Below are the code and all the weights of a small trained network. Each question names an input and a class and asks about switching units off, where a switched-off unit gives its printed mean instead of its output.

import numpy as np


def w(rows, s, z=0):
    codes = np.array(rows[::2]) - 128.0
    scale = np.full(codes.shape[1], s)
    scale[-1] = z or s
    return codes * scale


def f(y):
    return y / 2 * (1 + np.tanh(0.7978845608 * (y + 0.044715 * y**3)))


def log_softmax(a):
    a = a - a.max(-1, keepdims=True)
    return a - np.log(np.exp(a).sum(-1, keepdims=True))


def net(x, mask):
    res = np.array(x, float).reshape(1, 5) / 4 @ E
    y = f(res @ A[0][:, :-1].T + A[0][:, -1])
    res = res + np.where(mask, y, B[0][:, -1]) @ B[0][:, :-1]
    return log_softmax(res[-1] @ U[:, :-1].T + U[:, -1])


A, B = {}, {}
E = w([
[164,26,153,163,99,78],'x0',
[82,162,69,168,63,45],'x1',
[118,73,76,35,172,87],'x2',
[120,80,99,50,2,226],'x3',
[128,125,125,131,132,129],'x4',
],0.0092)
A[0] = w([
[138,31,176,156,174,185,152],'n0',
[122,161,136,122,183,84,96],'n1',
[195,109,130,110,183,168,89],'n2',
[130,241,107,78,159,166,99],'n3',
[154,119,65,44,197,100,112],'n4',
[123,103,135,105,92,143,57],'n5',
[101,115,124,88,73,145,68],'n6',
[206,115,212,53,136,217,94],'n7',
[157,146,151,206,92,150,79],'n8',
[135,141,141,124,222,89,78],'n9',
[96,146,26,226,107,40,90],'n10',
[140,40,173,166,102,98,26],'n11',
[177,158,141,206,125,194,155],'n12',
[45,158,42,96,96,66,178],'n13',
[127,144,138,149,175,81,30],'n14',
[128,93,49,87,172,127,61],'n15',
[61,192,88,89,167,164,61],'n16',
[145,126,183,132,209,78,70],'n17',
[212,1,173,126,80,65,171],'n18',
[87,165,127,193,38,115,227],'n19',
[40,98,131,33,130,21,98],'n20',
[86,140,173,196,108,165,56],'n21',
[18,133,97,150,99,94,68],'n22',
[57,95,178,72,76,127,102],'n23',
[146,139,36,24,186,137,228],'n24',
[123,197,61,89,158,198,138],'n25',
[137,186,217,136,79,119,76],'n26',
[83,197,171,152,138,181,107],'n27',
[92,163,174,128,171,81,48],'n28',
[97,162,65,101,74,227,105],'n29',
[116,106,94,123,80,46,255],'n30',
[135,166,50,165,86,102,65],'n31',
[87,134,153,214,83,159,170],'n32',
[165,85,53,142,44,145,158],'n33',
[105,167,104,165,197,77,228],'n34',
[189,77,141,156,98,90,84],'n35',
[196,141,97,93,80,147,57],'n36',
[127,162,176,195,95,184,65],'n37',
[157,68,196,160,106,108,203],'n38',
[182,128,181,120,251,190,85],'n39',
[168,103,57,33,89,189,123],'n40',
],0.0096,0.007)
B[0] = w([
[138,196,105,108,133,138,197],'n0',
[135,103,166,187,55,135,168],'n1',
[182,152,71,108,127,143,157],'n2',
[39,127,90,146,97,2,199],'n3',
[157,67,177,64,119,80,187],'n4',
[145,112,111,165,87,95,137],'n5',
[167,98,140,170,60,140,160],'n6',
[155,192,78,125,140,124,214],'n7',
[178,79,113,89,134,69,162],'n8',
[160,145,147,175,63,147,181],'n9',
[160,165,85,101,102,139,231],'n10',
[63,93,56,144,56,63,157],'n11',
[136,96,158,71,161,91,200],'n12',
[157,178,109,115,161,123,241],'n13',
[175,111,104,161,57,135,150],'n14',
[169,50,133,101,124,64,152],'n15',
[73,96,74,130,91,47,172],'n16',
[161,155,143,175,71,126,180],'n17',
[49,169,133,115,92,59,253],'n18',
[132,170,149,85,141,175,250],'n19',
[198,66,173,76,165,116,200],'n20',
[191,25,120,119,115,61,151],'n21',
[159,107,66,126,106,126,167],'n22',
[151,138,133,174,107,125,166],'n23',
[119,143,170,122,186,95,242],'n24',
[76,167,130,145,105,77,203],'n25',
[150,66,135,107,133,62,153],'n26',
[111,114,135,91,120,83,185],'n27',
[152,132,130,161,83,111,154],'n28',
[140,145,162,166,89,109,219],'n29',
[126,185,127,90,148,171,254],'n30',
[159,146,96,116,108,77,163],'n31',
[166,94,174,65,177,110,203],'n32',
[156,186,171,155,105,114,218],'n33',
[128,167,200,145,72,152,249],'n34',
[78,140,92,142,115,44,160],'n35',
[158,110,115,171,91,104,143],'n36',
[169,81,144,110,128,55,173],'n37',
[72,164,126,120,144,125,209],'n38',
[161,195,61,100,133,133,205],'n39',
[169,147,174,186,108,144,232],'n40',
],0.0085,0.0093)
U = w([
[157,146,170,196,85,117,100],'0',
[162,83,160,47,157,69,110],'1',
[8,148,77,127,114,54,99],'2',
[107,178,163,95,149,127,248],'3',
[173,193,36,83,141,132,92],'4',
[50,158,188,111,185,194,169],'5',
[141,84,56,157,170,117,101],'6',
[100,93,110,91,140,192,95],'7',
],0.013,0.015)

Each question gives the input, the list of numbers given to net, and the class t.
The units are the neurons (one row each of A and B). Each row of codes is followed by its name. A weight is (code - 128) times the scale printed after its matrix; where a second scale follows, it is the last column's (A, B and U).
mask holds one flag per neuron, in row order. A switched-off neuron (its flag False) gives its mean, the last column of its row in B, instead of its output. The means were averaged over made-up inputs and are rounded, as every weight is.
A unit's drop is (log p(t) with every unit on - log p(t) with that unit switched off) / (log p(t) with every unit on - log p(t) with every unit switched off).
The circuit of an input: a set's keep is (log p(t) with only the set's units on - log p(t) with every unit switched off) / (log p(t) with every unit on - log p(t) with every unit switched off). Starting from the 12 units with the biggest drops (on a tie, the unit counted first), units are removed one at a time, each time the one whose removal leaves the highest keep (on an exact tie, the one counted first), for as long as the keep stays at least 0.8.
circuit, biggest first: the units of the circuit, biggest drop first
unit that matters most: the unit with the biggest drop
k most important neurons: the k neurons with the biggest drops, biggest first
drop when u is switched off: that unit's drop, to one decimal
input [-4,-7,-4,-1,1], class 4: unit that matters most => n39
input [4,6,-4,4,1], class 4: circuit, biggest first => (n34; n10; n30)
input [5,5,3,5,8], class 3: circuit, biggest first => (n30; n33)
input [-6,-1,0,-6,-3], class 0: 2 most important neurons => (n34; n9)
input [-1,-7,-6,1,-4], class 4: circuit, biggest first => (n7; n39)
input [8,-1,-7,-1,3], class 2: 4 most important neurons => (n18; n11; n38; n35)
input [6,5,-1,2,-5], class 2: 2 most important neurons => (n18; n11)
input [7,-8,1,6,-3], class 4: 2 most important neurons => (n7; n0)
input [3,-8,-7,0,-2], class 4: 3 most important neurons => (n7; n39; n0)
input [-6,-2,-5,3,5], class 2: circuit, biggest first => (n3; n25)
input [-1,8,7,3,6], class 4: 3 most important neurons => (n13; n30; n10)
input [0,7,6,3,0], class 4: 2 most important neurons => (n13; n30)
input [0,-8,-2,-7,-2], class 4: 2 most important neurons => (n39; n2)
input [-8,0,6,5,-8], class 2: circuit, biggest first => (n3)
input [3,7,4,-7,2], class 0: 2 most important neurons => (n34; n1)
input [-7,-3,3,7,-4], class 0: 2 most important neurons => (n40; n29)
input [-1,-6,-6,0,1], class 1: 2 most important neurons => (n12; n37)
input [0,7,5,-4,-3], class 4: 2 most important neurons => (n10; n13)
input [-6,4,8,8,-3], class 0: 2 most important neurons => (n40; n29)
input [-5,-1,6,1,-1], class 1: circuit, biggest first => (n4)
input [-8,-3,-7,-6,-6], class 2: drop when n3 is switched off => 0.8
input [-8,-6,-5,-7,1], class 2: drop when n16 is switched off => 0.2
input [4,1,4,-6,-2], class 0: drop when n9 is switched off => 0.1
input [-3,2,-4,2,-4], class 1: drop when n34 is switched off => 0.2
